Below are the code and all the weights of a small trained network. Each question names an input and a target symbol and asks about switching units off, where a switched-off unit gives its printed mean instead of its output.

import numpy as np


def w(rows, s, z=0):
    codes = np.array(rows[::2]) - 128.0
    scale = np.full(codes.shape[1], s)
    scale[-1] = z or s
    return codes * scale


def norm(h):
    return h / np.sqrt((h * h).mean(-1, keepdims=True) + 1e-5)


def f(y):
    return np.maximum(y, 0)


def softmax(a):
    e = np.exp(a - a.max(-1, keepdims=True))
    return e / e.sum(-1, keepdims=True)


def log_softmax(a):
    a = a - a.max(-1, keepdims=True)
    return a - np.log(np.exp(a).sum(-1, keepdims=True))


def net(x, mask):
    ids = ['αεστφψω'.index(c) for c in x.split()]
    T = len(ids)
    res = E[ids] + P[:T]
    u = 0
    for l in range(2):
        q, k, v = (norm(res) @ M[l].T for M in (Q, K, V))
        z = softmax(np.where(np.tri(T) > 0, q @ k.T / 2**0.5, -1e9)) @ v
        res = res + np.where(mask[u], z, O[l][:, -1]) @ O[l][:, :-1]
        u += 1
        y = f(norm(res) @ A[l][:, :-1].T + A[l][:, -1])
        res = res + np.where(mask[u : u + 8], y, B[l][:, -1]) @ B[l][:, :-1]
        u += 8
    return log_softmax(norm(res)[-1] @ U[:, :-1].T + U[:, -1])


Q, K, V, O, A, B = {}, {}, {}, {}, {}, {}
E = w([
[135,138,97,157,157,151,86],'α',
[165,155,101,131,156,133,91],'ε',
[159,151,103,143,160,163,119],'σ',
[179,137,86,127,128,166,129],'τ',
[5,36,63,201,240,41,250],'φ',
[131,151,148,164,138,130,105],'ψ',
[153,144,122,156,128,171,132],'ω',
],0.0023)
P = w([
[43,136,157,56,110,64,176],'0',
[116,163,157,99,68,140,126],'1',
[75,119,122,152,70,92,154],'2',
[82,200,128,147,59,102,149],'3',
[222,1,157,132,187,146,115],'4',
[174,141,54,177,171,55,131],'5',
],0.0018)
Q[0] = w([
[7,249,88,135,1,101,139],'0.h0',
[122,27,254,15,119,196,139],'0.h0',
],0.0053)
K[0] = w([
[52,108,116,47,199,1,213],'0.h0',
[206,202,205,51,149,235,22],'0.h0',
],0.0057)
V[0] = w([
[217,136,119,76,41,153,195],'0.h0',
[165,165,1,58,185,80,54],'0.h0',
],0.0034)
O[0] = w([
[54,199,85,164,102,74,149,2],'0.h0',
[255,142,104,115,92,70,147,241],'0.h0',
],0.0054,0.00051)
A[0] = w([
[57,103,62,150,103,165,87,152],'0.n0',
[99,195,128,176,141,91,162,139],'0.n1',
[56,82,125,2,133,73,130,4],'0.n2',
[96,187,49,144,73,70,131,10],'0.n3',
[163,67,144,74,190,133,132,73],'0.n4',
[96,67,181,65,145,123,106,66],'0.n5',
[112,174,83,123,116,57,82,43],'0.n6',
[139,133,131,63,119,179,168,175],'0.n7',
],0.0035,0.0023)
B[0] = w([
[204,196,138,97,110,184,113,244],'0.n0',
[138,111,92,95,112,132,55,251],'0.n1',
[224,217,114,75,100,148,171,144],'0.n2',
[118,167,170,159,141,139,253,221],'0.n3',
[93,175,143,103,111,165,146,229],'0.n4',
[188,168,114,103,164,67,149,173],'0.n5',
[86,121,123,137,111,154,208,185],'0.n6',
[92,138,98,151,151,111,145,217],'0.n7',
],0.0043,0.0016)
Q[1] = w([
[29,28,46,125,251,60,111],'1.h0',
[16,48,255,75,112,72,102],'1.h0',
],0.0034)
K[1] = w([
[150,185,75,254,24,122,93],'1.h0',
[204,246,198,124,121,123,68],'1.h0',
],0.0054)
V[1] = w([
[122,156,252,188,163,70,108],'1.h0',
[92,74,64,105,224,137,189],'1.h0',
],0.0035)
O[1] = w([
[230,168,198,225,254,96,66,5],'1.h0',
[26,52,148,139,127,77,119,188],'1.h0',
],0.0041,0.0015)
A[1] = w([
[73,119,69,85,2,118,143,68],'1.n0',
[112,35,174,180,216,35,130,137],'1.n1',
[53,97,111,40,146,122,95,158],'1.n2',
[44,98,109,182,86,49,35,93],'1.n3',
[175,123,91,45,121,188,129,2],'1.n4',
[83,54,17,123,62,111,107,42],'1.n5',
[183,69,186,73,110,196,37,102],'1.n6',
[134,156,166,129,218,223,199,61],'1.n7',
],0.0035,0.0037)
B[1] = w([
[91,41,150,138,205,92,51,241],'1.n0',
[147,195,143,213,100,178,85,201],'1.n1',
[195,162,83,126,80,120,123,254],'1.n2',
[226,79,186,230,180,127,113,156],'1.n3',
[44,89,242,202,228,175,125,162],'1.n4',
[70,11,52,116,117,75,2,178],'1.n5',
[98,89,150,121,210,79,201,206],'1.n6',
[87,169,177,173,127,12,38,163],'1.n7',
],0.0044,0.0022)
U = w([
[28,175,78,157,115,66,244,105],'α',
[138,61,164,84,216,207,206,248],'ε',
[94,205,200,196,229,71,62,102],'σ',
[90,86,199,189,44,185,133,70],'τ',
[78,46,60,90,128,51,32,79],'φ',
[254,169,104,79,72,78,111,105],'ψ',
[70,212,95,77,99,254,63,147],'ω',
],0.0067,0.0015)

Each question gives the input, a string of symbols that net reads in full, and the target symbol t.
The units are the heads (2 rows each of Q, K, V and O) and the neurons (one row each of A and B). Each row of codes is followed by its name. A weight is (code - 128) times the scale printed after its matrix; where a second scale follows, it is the last column's (O, A, B and U).
mask holds one flag per unit, layer by layer, with each layer's heads first. A switched-off unit (its flag False) gives its mean, the last column of its rows in O or B, instead of its output. The means were averaged over made-up inputs and are rounded, as every weight is.
A unit's drop is (log p(t) with every unit on - log p(t) with that unit switched off) / (log p(t) with every unit on - log p(t) with every unit switched off).
The circuit of an input: a set's keep is (log p(t) with only the set's units on - log p(t) with every unit switched off) / (log p(t) with every unit on - log p(t) with every unit switched off). Starting from the 12 units with the biggest drops (on a tie, the unit counted first), units are removed one at a time, each time the one whose removal leaves the highest keep (on an exact tie, the one counted first), for as long as the keep stays at least 0.8.
circuit, biggest first: the units of the circuit, biggest drop first
most important unit: the unit with the biggest drop
top k neurons: the k neurons with the biggest drops, biggest first
k most important neurons of layer l: the k neurons of layer l with the biggest drops, biggest first
input τ τ ψ τ, target α: top 2 neurons : (0.n3 0.n6)
input σ φ ψ τ, target φ: most important unit : 0.n3
input ω φ ψ ω τ, target φ: top 2 neurons : (0.n3 0.n2)
input σ τ φ, target φ: circuit, biggest first : (0.n3 1.n5)
input σ φ α α, target ε: circuit, biggest first : (0.h0 1.n6)
input ω α σ, target ω: circuit, biggest first : (0.h0 0.n0)
input φ τ σ τ σ σ, target φ: circuit, biggest first : (1.n5 1.h0)
input σ σ σ ε, target φ: top 2 neurons : (0.n0 1.n0)
input σ ψ ψ φ, target σ: circuit, biggest first : (1.h0 1.n7)
input ψ τ ε ε, target σ: circuit, biggest first : (0.h0 1.n7 1.h0)
input α ω α ω ω ω, target ε: top 2 neurons : (0.n3 1.n4)
input ω ψ ε ψ σ, target σ: circuit, biggest first : (1.n7 0.h0)
input α ψ τ α τ, target σ: circuit, biggest first : (0.h0 1.n7)
input τ ψ ω ω ψ ω, target ω: circuit, biggest first : (0.h0 0.n0)
input τ σ ψ, target α: circuit, biggest first : (0.h0 0.n3)
input τ τ φ α, target φ: top 3 neurons : (0.n3 0.n2 0.n0)
input σ φ τ α, target φ: top 3 neurons : (0.n3 0.n2 0.n7)
input ψ α α, target σ: top 2 neurons : (1.n7 0.n1)
input σ ω ε σ, target φ: top 3 neurons : (0.n0 0.n7 1.n0)
input ω τ τ, target ω: top neuron : (0.n0)
input ε τ α α σ, target α: circuit, biggest first : (0.h0)
input ψ ω ψ ω, target σ: circuit, biggest first : (1.n7 1.h0)
input ω ω τ ω, target ω: top 2 neurons : (0.n0 0.n1)
input τ τ φ, target φ: 2 most important neurons of layer 0 : (0.n1 0.n6)
input ε σ τ ω ω ψ, target α: circuit, biggest first : (0.h0 0.n6)
input ψ ω φ, target σ: 2 most important neurons of layer 1 : (1.n7 1.n1)
